Here is a tiny trained network, its code and every weight. The questions are about switching its units off for an input and a class, where a switched-off unit gives its printed mean instead of its output.

import numpy as np


def w(rows, s, z=0):
    codes = np.array(rows[::2]) - 128.0
    scale = np.full(codes.shape[1], s)
    scale[-1] = z or s
    return codes * scale


def norm(h):
    return h / np.sqrt((h * h).mean(-1, keepdims=True) + 1e-5)


def f(y):
    return y / 2 * (1 + np.tanh(0.7978845608 * (y + 0.044715 * y**3)))


def log_softmax(a):
    a = a - a.max(-1, keepdims=True)
    return a - np.log(np.exp(a).sum(-1, keepdims=True))


def net(x, mask):
    res = np.array(x, float).reshape(1, 3) / 4 @ E
    u = 0
    for l in range(4):
        y = f(norm(res) @ A[l][:, :-1].T + A[l][:, -1])
        res = res + np.where(mask[u : u + 8], y, B[l][:, -1]) @ B[l][:, :-1]
        u += 8
    return log_softmax(norm(res)[-1] @ U[:, :-1].T + U[:, -1])


A, B = {}, {}
E = w([
[253,98,174,80],'x0',
[49,54,145,61],'x1',
[140,78,51,132],'x2',
],0.0065)
A[0] = w([
[43,61,132,157,89],'0.n1',
[143,127,88,142,56],'0.n2',
[225,197,78,178,58],'0.n3',
[83,152,110,189,3],'0.n4',
[119,224,47,171,44],'0.n5',
[184,17,2,209,102],'0.n6',
[27,143,73,56,92],'0.n7',
[23,117,124,121,197],'0.n8',
],0.0069,0.0018)
B[0] = w([
[122,101,78,147,191],'0.n1',
[90,185,128,137,122],'0.n2',
[198,107,140,172,229],'0.n3',
[83,43,199,164,142],'0.n4',
[167,78,163,129,191],'0.n5',
[87,223,3,60,255],'0.n6',
[175,143,165,154,212],'0.n7',
[202,64,140,120,238],'0.n8',
],0.0066,0.0032)
A[1] = w([
[123,167,68,242,252],'1.n1',
[126,227,79,36,113],'1.n2',
[19,208,99,160,174],'1.n3',
[113,188,98,86,33],'1.n4',
[142,183,157,170,197],'1.n5',
[207,126,150,148,246],'1.n6',
[77,135,254,121,147],'1.n7',
[78,123,37,61,38],'1.n8',
],0.0074,0.0013)
B[1] = w([
[165,100,112,216,252],'1.n1',
[114,58,190,59,189],'1.n2',
[130,48,139,73,161],'1.n3',
[136,136,121,153,124],'1.n4',
[62,105,37,150,172],'1.n5',
[178,128,76,123,231],'1.n6',
[86,178,1,125,229],'1.n7',
[128,191,138,109,201],'1.n8',
],0.007,0.003)
A[2] = w([
[155,201,254,135,62],'2.n1',
[101,240,19,130,106],'2.n2',
[143,187,180,94,56],'2.n3',
[20,120,113,124,3],'2.n4',
[41,113,110,172,129],'2.n5',
[45,153,217,217,98],'2.n6',
[150,189,157,189,119],'2.n7',
[156,106,108,86,127],'2.n8',
],0.0083,0.0033)
B[2] = w([
[4,143,202,10,110],'2.n1',
[37,195,132,21,252],'2.n2',
[135,146,202,102,109],'2.n3',
[218,152,130,157,156],'2.n4',
[122,142,106,82,195],'2.n5',
[146,18,31,116,141],'2.n6',
[21,252,139,120,150],'2.n7',
[114,162,135,162,187],'2.n8',
],0.0045,0.0035)
A[3] = w([
[184,165,187,90,45],'3.n1',
[97,5,161,15,76],'3.n2',
[244,137,53,106,252],'3.n3',
[124,96,206,181,225],'3.n4',
[103,74,119,255,181],'3.n5',
[221,171,186,74,187],'3.n6',
[53,231,234,152,123],'3.n7',
[146,151,181,114,89],'3.n8',
],0.0082,0.0028)
B[3] = w([
[172,60,1,139,134],'3.n1',
[166,211,113,221,202],'3.n2',
[38,136,173,135,254],'3.n3',
[128,201,58,114,131],'3.n4',
[164,104,185,48,187],'3.n5',
[88,47,127,105,182],'3.n6',
[33,185,10,77,132],'3.n7',
[86,96,99,172,119],'3.n8',
],0.0085,0.0069)
U = w([
[57,194,45,91,164],'0',
[161,198,114,248,155],'1',
[126,23,111,137,149],'2',
[98,161,165,107,172],'3',
[117,182,194,106,2],'4',
],0.014,0.0066)

Each question gives the input, the list of numbers given to net, and the class t.
The units are the neurons (one row each of A and B). Each row of codes is followed by its name. A weight is (code - 128) times the scale printed after its matrix; where a second scale follows, it is the last column's (A, B and U).
mask holds one flag per neuron, layer by layer. A switched-off neuron (its flag False) gives its mean, the last column of its row in B, instead of its output. The means were averaged over made-up inputs and are rounded, as every weight is.
A unit's drop is (log p(t) with every unit on - log p(t) with that unit switched off) / (log p(t) with every unit on - log p(t) with every unit switched off).
The circuit of an input: a set's keep is (log p(t) with only the set's units on - log p(t) with every unit switched off) / (log p(t) with every unit on - log p(t) with every unit switched off). Starting from the 12 units with the biggest drops (on a tie, the unit counted first), units are removed one at a time, each time the one whose removal leaves the highest keep (on an exact tie, the one counted first), for as long as the keep stays at least 0.8.
circuit, biggest first: the units of the circuit, biggest drop first
unit that matters most: the unit with the biggest drop
top k neurons: the k neurons with the biggest drops, biggest first
top k neurons in layer l: the k neurons of layer l with the biggest drops, biggest first
drop when u is switched off: that unit's drop, to one decimal
input [5,1,5], class 0: circuit, biggest first	0.n6
input [0,-3,2], class 3: circuit, biggest first	3.n3; 1.n7
input [8,-4,-6], class 2: circuit, biggest first	3.n6; 3.n1
input [0,-7,-8], class 0: circuit, biggest first	3.n7; 2.n1
input [6,2,-7], class 0: top 2 neurons	0.n8; 3.n7
input [-8,-5,-7], class 2: top 3 neurons	2.n6; 1.n3; 3.n2
input [4,7,6], class 1: top 3 neurons	3.n2; 1.n7; 2.n2
input [-3,7,4], class 1: top 2 neurons	3.n2; 1.n7
input [0,7,-5], class 1: top 3 neurons	0.n8; 3.n2; 0.n6
input [2,4,-1], class 1: top 2 neurons	3.n2; 1.n1
input [-5,-8,-8], class 0: top 2 neurons	2.n7; 3.n7
input [-1,-2,0], class 3: top 2 neurons in layer 3	3.n5; 3.n2
input [2,-3,3], class 3: top 2 neurons	3.n3; 0.n6
input [4,7,3], class 1: circuit, biggest first	3.n2
input [-7,-6,5], class 2: top 3 neurons in layer 1	1.n3; 1.n1; 1.n7
input [4,8,-6], class 1: top 4 neurons	3.n2; 0.n6; 2.n2; 1.n7
input [8,-2,-6], class 2: top 2 neurons in layer 1	1.n6; 1.n8
input [3,-3,3], class 3: top 2 neurons in layer 3	3.n3; 3.n2
input [5,1,-4], class 2: top 2 neurons in layer 1	1.n8; 1.n6
input [6,-3,-1], class 2: circuit, biggest first	3.n6
input [3,-2,3], class 3: top 2 neurons in layer 1	1.n2; 1.n7
input [-3,7,2], class 1: drop when 3.n2 is switched off	1.0
input [0,-1,-6], class 0: drop when 0.n6 is switched off	0.7
input [-3,0,2], class 3: drop when 0.n3 is switched off	0.1
input [1,8,-2], class 1: drop when 3.n6 is switched off	0.0
input [-3,8,-4], class 1: top 2 neurons	3.n2; 0.n8
input [8,1,-5], class 2: unit that matters most	3.n1
input [-6,1,-5], class 2: top 3 neurons in layer 2	2.n6; 2.n4; 2.n7
